Below is a small trained network, with its code and all its weights. Each question gives an input and a target symbol and asks what happens when units are switched off, that is, made to give their printed mean instead of their output.

import numpy as np


def w(rows, s, z=0):
    codes = np.array(rows[::2]) - 128.0
    scale = np.full(codes.shape[1], s)
    scale[-1] = z or s
    return codes * scale


def norm(h):
    return h / np.sqrt((h * h).mean(-1, keepdims=True) + 1e-5)


def f(y):
    return np.maximum(y, 0)


def softmax(a):
    e = np.exp(a - a.max(-1, keepdims=True))
    return e / e.sum(-1, keepdims=True)


def log_softmax(a):
    a = a - a.max(-1, keepdims=True)
    return a - np.log(np.exp(a).sum(-1, keepdims=True))


def net(x, mask):
    ids = ['ΛΠΨαβγδεζηθξστφω'.index(c) for c in x.split()]
    T = len(ids)
    res = E[ids] + P[:T]
    u = 0
    for l in range(3):
        q, k, v = (norm(res) @ M[l].T for M in (Q, K, V))
        z = softmax(np.where(np.tri(T) > 0, q @ k.T / 2**0.5, -1e9)) @ v
        res = res + np.where(mask[u], z, O[l][:, -1]) @ O[l][:, :-1]
        u += 1
        y = f(norm(res) @ A[l][:, :-1].T + A[l][:, -1])
        res = res + np.where(mask[u : u + 8], y, B[l][:, -1]) @ B[l][:, :-1]
        u += 8
    return log_softmax(norm(res)[-1] @ U[:, :-1].T + U[:, -1])


Q, K, V, O, A, B = {}, {}, {}, {}, {}, {}
E = w([
[148,157,124],'Λ',
[142,123,153],'Π',
[188,156,148],'Ψ',
[82,72,120],'α',
[168,63,149],'β',
[99,60,154],'γ',
[84,69,132],'δ',
[106,108,109],'ε',
[255,214,215],'ζ',
[165,156,183],'η',
[91,89,115],'θ',
[142,154,130],'ξ',
[214,142,128],'σ',
[150,72,126],'τ',
[195,200,227],'φ',
[158,141,175],'ω',
],0.0082)
P = w([
[69,127,93],'0',
[241,52,135],'1',
[122,201,129],'2',
[148,58,254],'3',
[253,88,57],'4',
[117,203,124],'5',
[121,58,231],'6',
[207,164,73],'7',
[116,207,122],'8',
[124,58,226],'9',
[225,105,60],'10',
[120,214,120],'11',
[126,62,228],'12',
],0.008)
Q[0] = w([
[113,101,113],'L0H0',
[4,157,64],'L0H0',
],0.0043)
K[0] = w([
[141,168,134],'L0H0',
[115,185,2],'L0H0',
],0.0042)
V[0] = w([
[77,231,5],'L0H0',
[94,152,156],'L0H0',
],0.0026)
O[0] = w([
[3,236,106,8],'L0H0',
[85,162,184,118],'L0H0',
],0.005,0.0013)
A[0] = w([
[132,98,176,139],'L0N0',
[38,112,160,137],'L0N1',
[204,63,83,227],'L0N2',
[139,4,125,46],'L0N3',
[254,114,3,59],'L0N4',
[104,72,101,5],'L0N5',
[161,219,157,117],'L0N6',
[109,85,86,21],'L0N7',
],0.0097,0.0032)
B[0] = w([
[117,146,118,182],'L0N0',
[149,153,141,178],'L0N1',
[122,135,177,253],'L0N2',
[170,156,137,209],'L0N3',
[250,117,90,234],'L0N4',
[114,108,149,136],'L0N5',
[151,121,115,186],'L0N6',
[109,83,142,135],'L0N7',
],0.016,0.0065)
Q[1] = w([
[229,186,16],'L1H0',
[112,2,234],'L1H0',
],0.0076)
K[1] = w([
[223,146,144],'L1H0',
[2,73,71],'L1H0',
],0.0094)
V[1] = w([
[81,198,1],'L1H0',
[11,104,97],'L1H0',
],0.005)
O[1] = w([
[186,149,46,41],'L1H0',
[181,255,146,3],'L1H0',
],0.0058,0.0045)
A[1] = w([
[93,98,130,49],'L1N0',
[165,105,152,148],'L1N1',
[250,150,40,113],'L1N2',
[129,158,171,182],'L1N3',
[193,103,165,146],'L1N4',
[16,153,84,180],'L1N5',
[163,116,88,114],'L1N6',
[195,89,2,2],'L1N7',
],0.0096,0.0037)
B[1] = w([
[127,123,111,132],'L1N0',
[107,113,108,209],'L1N1',
[180,112,190,243],'L1N2',
[117,156,105,191],'L1N3',
[100,116,106,254],'L1N4',
[59,125,145,156],'L1N5',
[156,79,137,162],'L1N6',
[78,91,248,174],'L1N7',
],0.011,0.0072)
Q[2] = w([
[71,113,57],'L2H0',
[99,128,2],'L2H0',
],0.0073)
K[2] = w([
[96,72,254],'L2H0',
[148,99,236],'L2H0',
],0.011)
V[2] = w([
[185,252,20],'L2H0',
[203,226,229],'L2H0',
],0.0043)
O[2] = w([
[172,119,3,7],'L2H0',
[165,200,131,211],'L2H0',
],0.0064,0.0018)
A[2] = w([
[173,78,151,108],'L2N0',
[183,127,119,254],'L2N1',
[98,192,50,127],'L2N2',
[181,134,167,179],'L2N3',
[24,146,160,126],'L2N4',
[16,2,119,175],'L2N5',
[66,70,227,46],'L2N6',
[82,194,121,31],'L2N7',
],0.0097,0.0047)
B[2] = w([
[177,151,96,211],'L2N0',
[68,155,39,242],'L2N1',
[119,47,132,136],'L2N2',
[82,125,95,254],'L2N3',
[199,153,132,192],'L2N4',
[2,148,90,201],'L2N5',
[220,87,106,218],'L2N6',
[198,122,171,139],'L2N7',
],0.0091,0.0067)
U = w([
[86,109,153,220],'Λ',
[80,70,49,150],'Π',
[104,212,141,254],'Ψ',
[181,132,152,103],'α',
[65,25,117,146],'β',
[125,193,27,154],'γ',
[159,104,151,93],'δ',
[172,238,46,78],'ε',
[134,249,202,163],'ζ',
[95,155,63,167],'η',
[162,116,55,108],'θ',
[116,79,190,104],'ξ',
[109,85,225,55],'σ',
[176,222,236,58],'τ',
[117,86,217,97],'φ',
[127,89,6,106],'ω',
],0.012,0.0051)

Each question gives the input, a string of symbols that net reads in full, and the target symbol t.
The units are the heads (2 rows each of Q, K, V and O) and the neurons (one row each of A and B). Each row of codes is followed by its name. A weight is (code - 128) times the scale printed after its matrix; where a second scale follows, it is the last column's (O, A, B and U).
mask holds one flag per unit, layer by layer, with each layer's heads first. A switched-off unit (its flag False) gives its mean, the last column of its rows in O or B, instead of its output. The means were averaged over made-up inputs and are rounded, as every weight is.
A unit's drop is (log p(t) with every unit on - log p(t) with that unit switched off) / (log p(t) with every unit on - log p(t) with every unit switched off).
The circuit of an input: a set's keep is (log p(t) with only the set's units on - log p(t) with every unit switched off) / (log p(t) with every unit on - log p(t) with every unit switched off). Starting from the 12 units with the biggest drops (on a tie, the unit counted first), units are removed one at a time, each time the one whose removal leaves the highest keep (on an exact tie, the one counted first), for as long as the keep stays at least 0.8.
circuit, biggest first: the units of the circuit, biggest drop first
most important unit: the unit with the biggest drop
k most important neurons: the k neurons with the biggest drops, biggest first
k most important neurons of layer l: the k neurons of layer l with the biggest drops, biggest first
input ω ζ β Ψ η θ φ, target ω: 3 most important neurons => [L0N2 L1N7 L1N2]
input δ β θ α ξ ω Ψ, target τ: circuit, biggest first => [L1H0 L0N4 L0N2]
input δ θ α Π Λ σ ω, target τ: circuit, biggest first => [L0N4 L1H0 L0N2]
input φ α θ τ, target β: circuit, biggest first => [L1N2 L0N4 L2N5]
input φ Π Λ δ σ ζ θ θ σ β Π σ ξ, target β: circuit, biggest first => [L0N4 L1N2 L2N5 L2N6]
input δ σ δ Λ α Λ σ ε Λ ε, target τ: 3 most important neurons => [L0N2 L0N4 L0N1]
input φ θ Π δ, target β: circuit, biggest first => [L1N2 L0N4 L2N5 L2N6]
input ω α Λ Λ φ β β ω η ξ γ α Ψ, target ω: most important unit => L1N7
input δ α β α β θ α, target τ: 2 most important neurons => [L0N4 L0N3]
input δ Ψ α τ δ η Π ζ ω θ ε ε δ, target τ: 3 most important neurons of layer 0 => [L0N4 L0N6 L0N7]
input ω φ ζ γ Π ζ φ σ φ ε, target ω: 4 most important neurons => [L1N7 L0N2 L1N2 L0N3]
input δ Λ φ ζ γ ε φ ξ η, target ω: 3 most important neurons of layer 0 => [L0N6 L0N2 L0N4]
input δ η β ξ, target τ: 4 most important neurons => [L0N4 L0N5 L2N5 L0N1]
input δ φ Π τ η ξ δ δ γ, target τ: 2 most important neurons => [L0N4 L0N1]
input Ψ ξ θ η Λ ζ, target ε: 3 most important neurons of layer 2 => [L2N1 L2N6 L2N5]
input ε ε φ τ, target ε: most important unit => L1H0
input ω η Π ω Ψ ε β, target ω: 3 most important neurons => [L1N7 L1N2 L0N2]
input δ θ σ θ, target τ: 3 most important neurons => [L0N4 L0N5 L2N5]
input ω α γ ω α τ ε θ ξ Λ, target ω: 2 most important neurons => [L1N7 L1N2]
input Ψ δ γ, target τ: 4 most important neurons of layer 0 => [L0N4 L0N3 L0N1 L0N2]
input φ σ ζ σ ζ φ γ ε ω Λ δ Π, target β: most important unit => L0N6
input α τ γ γ α Π η ξ θ γ ζ δ ω, target ζ: 3 most important neurons => [L0N4 L0N2 L0N7]
input δ ε Π τ θ ξ Π ω τ γ σ α α, target τ: 3 most important neurons of layer 0 => [L0N4 L0N2 L0N6]
input α β ζ ζ, target ζ: 3 most important neurons => [L0N4 L0N7 L0N5]
input ε α ξ ε δ Λ σ, target ε: 2 most important neurons => [L0N4 L1N7]
input ε Π Ψ δ δ α ζ, target ε: 2 most important neurons of layer 0 => [L0N2 L0N4]
input φ η τ θ, target β: 2 most important neurons of layer 0 => [L0N2 L0N4]
input φ γ Ψ ε δ Ψ ε, target β: 3 most important neurons of layer 0 => [L0N2 L0N4 L0N6]
input α η β η α φ β θ δ, target ζ: most important unit => L0N4
